Here is a tiny trained network, its code and every weight. The questions are about switching its units off for an input and a target symbol, where a switched-off unit gives its printed mean instead of its output.

import numpy as np


def w(rows, s, z=0):
    codes = np.array(rows[::2]) - 128.0
    scale = np.full(codes.shape[1], s)
    scale[-1] = z or s
    return codes * scale


def norm(h):
    return h / np.sqrt((h * h).mean(-1, keepdims=True) + 1e-5)


def f(y):
    return y / 2 * (1 + np.tanh(0.7978845608 * (y + 0.044715 * y**3)))


def softmax(a):
    e = np.exp(a - a.max(-1, keepdims=True))
    return e / e.sum(-1, keepdims=True)


def log_softmax(a):
    a = a - a.max(-1, keepdims=True)
    return a - np.log(np.exp(a).sum(-1, keepdims=True))


def net(x, mask):
    ids = ['βγδλπτφψω'.index(c) for c in x.split()]
    T = len(ids)
    res = E[ids] + P[:T]
    r = norm(res)
    for j in range(2):
        rows = slice(3 * j, 3 * j + 3)
        q, k, v = (r @ M[0][rows].T for M in (Q, K, V))
        z = softmax(np.where(np.tri(T) > 0, q @ k.T / 3**0.5, -1e9)) @ v
        o = O[0][rows]
        res = res + np.where(mask[j], z, o[:, -1]) @ o[:, :-1]
    y = f(norm(res) @ A[0][:, :-1].T + A[0][:, -1])
    res = res + np.where(mask[2:18], y, B[0][:, -1]) @ B[0][:, :-1]
    return log_softmax(norm(res)[-1] @ U[:, :-1].T + U[:, -1])


Q, K, V, O, A, B = {}, {}, {}, {}, {}, {}
E = w([
[249,208,108,104,125,65,223,167,128,69],'β',
[47,134,151,112,174,149,94,75,18,195],'γ',
[27,169,220,144,147,122,191,188,132,70],'δ',
[55,148,169,106,197,175,223,160,157,169],'λ',
[12,115,106,164,174,114,127,155,134,161],'π',
[48,95,65,70,137,129,131,62,79,90],'τ',
[124,146,176,118,41,66,90,41,237,226],'φ',
[78,100,59,132,220,75,145,27,148,161],'ψ',
[135,173,85,130,194,61,46,177,235,112],'ω',
],0.018)
P = w([
[88,191,20,255,174,93,200,52,162,176],'0',
[33,143,77,152,51,148,136,167,90,37],'1',
[136,169,102,113,150,35,201,119,86,225],'2',
[113,92,148,150,211,111,127,71,164,155],'3',
[104,76,91,100,102,218,98,153,145,17],'4',
[173,134,154,75,135,37,177,131,103,206],'5',
[140,60,186,92,227,113,100,76,181,143],'6',
],0.012)
Q[0] = w([
[133,124,123,181,119,192,50,118,147,98],'head 0',
[175,172,138,127,142,63,154,163,124,114],'head 0',
[89,126,118,139,182,204,158,156,110,99],'head 0',
[76,76,161,166,153,218,73,64,213,91],'head 1',
[72,134,177,53,179,91,129,106,126,160],'head 1',
[126,210,144,26,128,8,142,106,157,209],'head 1',
],0.014)
K[0] = w([
[56,173,99,141,115,178,127,116,92,157],'head 0',
[176,111,130,167,88,193,165,123,145,116],'head 0',
[130,37,166,127,187,205,110,165,103,100],'head 0',
[2,22,161,157,199,124,177,105,107,147],'head 1',
[180,63,178,98,144,198,57,138,158,130],'head 1',
[246,101,193,58,132,75,65,141,157,119],'head 1',
],0.013)
V[0] = w([
[192,145,174,137,153,198,104,106,104,101],'head 0',
[144,107,197,128,28,46,172,91,215,80],'head 0',
[99,161,102,114,190,85,91,124,124,69],'head 0',
[140,202,61,160,193,157,54,165,155,63],'head 1',
[144,184,131,175,2,141,150,48,174,128],'head 1',
[122,92,162,130,110,117,26,170,199,170],'head 1',
],0.0073)
O[0] = w([
[134,162,187,72,114,49,106,119,49,162,1],'head 0',
[143,238,110,169,138,170,87,105,128,103,196],'head 0',
[154,75,101,102,36,142,94,102,155,107,182],'head 0',
[158,131,103,62,175,84,134,209,34,102,103],'head 1',
[136,118,254,24,72,135,53,111,156,187,171],'head 1',
[108,131,77,146,47,113,139,181,117,221,115],'head 1',
],0.0083,0.0056)
A[0] = w([
[187,97,142,84,74,114,93,98,179,215,156],'neuron 0',
[170,137,144,151,151,115,110,128,212,123,83],'neuron 1',
[168,180,180,84,205,81,103,77,92,111,72],'neuron 2',
[151,92,140,194,142,121,140,98,98,189,49],'neuron 3',
[137,108,175,141,167,146,151,80,163,211,136],'neuron 4',
[142,128,150,138,87,168,71,195,154,51,70],'neuron 5',
[153,125,87,118,115,150,44,153,156,138,120],'neuron 6',
[243,156,214,180,189,103,155,94,138,144,1],'neuron 7',
[138,123,134,144,94,196,179,192,137,68,103],'neuron 8',
[96,77,147,165,26,135,110,139,115,81,126],'neuron 9',
[140,71,202,76,24,100,94,107,175,213,147],'neuron 10',
[122,116,204,109,112,189,159,213,142,101,65],'neuron 11',
[135,116,99,131,41,170,108,112,55,119,84],'neuron 12',
[108,79,113,112,125,120,92,114,134,223,173],'neuron 13',
[161,99,101,80,81,172,22,168,141,71,51],'neuron 14',
[251,136,91,141,155,92,161,193,79,160,96],'neuron 15',
],0.016,0.011)
B[0] = w([
[54,159,110,76,7,149,145,123,193,125,221],'neuron 0',
[206,204,130,125,140,102,171,90,90,142,167],'neuron 1',
[141,179,149,113,123,68,184,114,47,195,155],'neuron 2',
[136,188,156,150,138,191,41,140,124,69,133],'neuron 3',
[173,116,69,143,66,161,109,153,101,175,211],'neuron 4',
[15,69,59,162,102,140,86,191,101,150,143],'neuron 5',
[56,105,118,124,183,136,186,155,82,123,155],'neuron 6',
[115,122,240,232,66,72,161,21,10,223,146],'neuron 7',
[168,130,142,106,185,186,118,106,187,176,156],'neuron 8',
[189,158,155,117,122,110,114,118,51,190,157],'neuron 9',
[137,169,97,31,10,122,134,117,198,177,247],'neuron 10',
[153,202,147,143,111,105,64,78,99,85,145],'neuron 11',
[203,165,89,116,215,92,121,134,135,163,132],'neuron 12',
[124,197,187,111,147,111,106,149,139,97,210],'neuron 13',
[68,131,84,200,168,103,66,90,217,141,141],'neuron 14',
[135,238,48,68,119,160,162,222,127,95,169],'neuron 15',
],0.014,0.015)
U = w([
[150,124,198,180,128,60,183,127,56,145,233],'β',
[105,157,143,197,76,223,82,137,38,65,120],'γ',
[144,182,217,134,196,166,185,115,208,105,110],'δ',
[137,73,113,158,117,249,229,171,94,197,99],'λ',
[26,122,153,254,120,52,134,199,151,149,147],'π',
[73,88,103,118,81,195,197,84,49,11,135],'τ',
[163,106,169,98,52,86,92,158,207,135,253],'φ',
[235,151,31,165,142,59,54,80,151,149,62],'ψ',
[133,208,33,67,153,166,157,202,97,55,31],'ω',
],0.0074,0.0065)

Each question gives the input, a string of symbols that net reads in full, and the target symbol t.
The units are the heads (3 rows each of Q, K, V and O) and the neurons (one row each of A and B). Each row of codes is followed by its name. A weight is (code - 128) times the scale printed after its matrix; where a second scale follows, it is the last column's (O, A, B and U).
mask holds one flag per unit, heads first, then neurons. A switched-off unit (its flag False) gives its mean, the last column of its rows in O or B, instead of its output. The means were averaged over made-up inputs and are rounded, as every weight is.
A unit's drop is (log p(t) with every unit on - log p(t) with that unit switched off) / (log p(t) with every unit on - log p(t) with every unit switched off).
The circuit of an input: a set's keep is (log p(t) with only the set's units on - log p(t) with every unit switched off) / (log p(t) with every unit on - log p(t) with every unit switched off). Starting from the 12 units with the biggest drops (on a tie, the unit counted first), units are removed one at a time, each time the one whose removal leaves the highest keep (on an exact tie, the one counted first), for as long as the keep stays at least 0.8.
units of the circuit, in order: the units of the circuit, biggest drop first
unit that matters most: the unit with the biggest drop
k most important neurons: the k neurons with the biggest drops, biggest first
heads that matter: for each layer, one digit per head in row order, 1 if its drop is at least 0.15 and else 0, layers parted by /
drop when u is switched off: that unit's drop, to one decimal
input τ ψ ψ ω, target ω: heads that matter => 01
input τ λ φ φ ψ, target τ: units of the circuit, in order => neuron 10; head 1; neuron 13; neuron 4
input γ ω β φ λ, target δ: units of the circuit, in order => neuron 8; neuron 10; neuron 4
input ψ β τ, target β: unit that matters most => neuron 2
input φ φ π τ φ δ β, target β: heads that matter => 00
input β γ γ φ ψ β π, target π: units of the circuit, in order => head 1; neuron 10; neuron 15
input φ φ τ ω τ δ, target ω: units of the circuit, in order => head 1; neuron 15
input ψ φ τ τ δ, target γ: 4 most important neurons => neuron 5; neuron 11; neuron 10; neuron 9
input π τ φ ω φ, target π: heads that matter => 11
input τ λ φ ω δ ψ λ, target λ: heads that matter => 01
input τ β φ φ γ, target β: heads that matter => 11
input β λ β, target β: units of the circuit, in order => neuron 7; neuron 10
input ψ τ τ φ δ, target γ: units of the circuit, in order => neuron 11; neuron 10
input τ ω γ φ ψ, target τ: unit that matters most => head 1
input ψ β φ τ τ, target ψ: heads that matter => 10
input π π β γ, target γ: 2 most important neurons => neuron 10; neuron 3
input τ φ λ π β, target ω: 2 most important neurons => neuron 15; neuron 5
input φ φ δ ω π, target λ: 2 most important neurons => neuron 8; neuron 10
input ω φ ω ω β π, target β: drop when head 1 is switched off => 1.3
input ψ β ψ, target β: drop when neuron 10 is switched off => 0.1
input τ λ τ ψ, target ψ: drop when neuron 0 is switched off => 0.6
input τ ω φ ψ, target ψ: unit that matters most => neuron 0
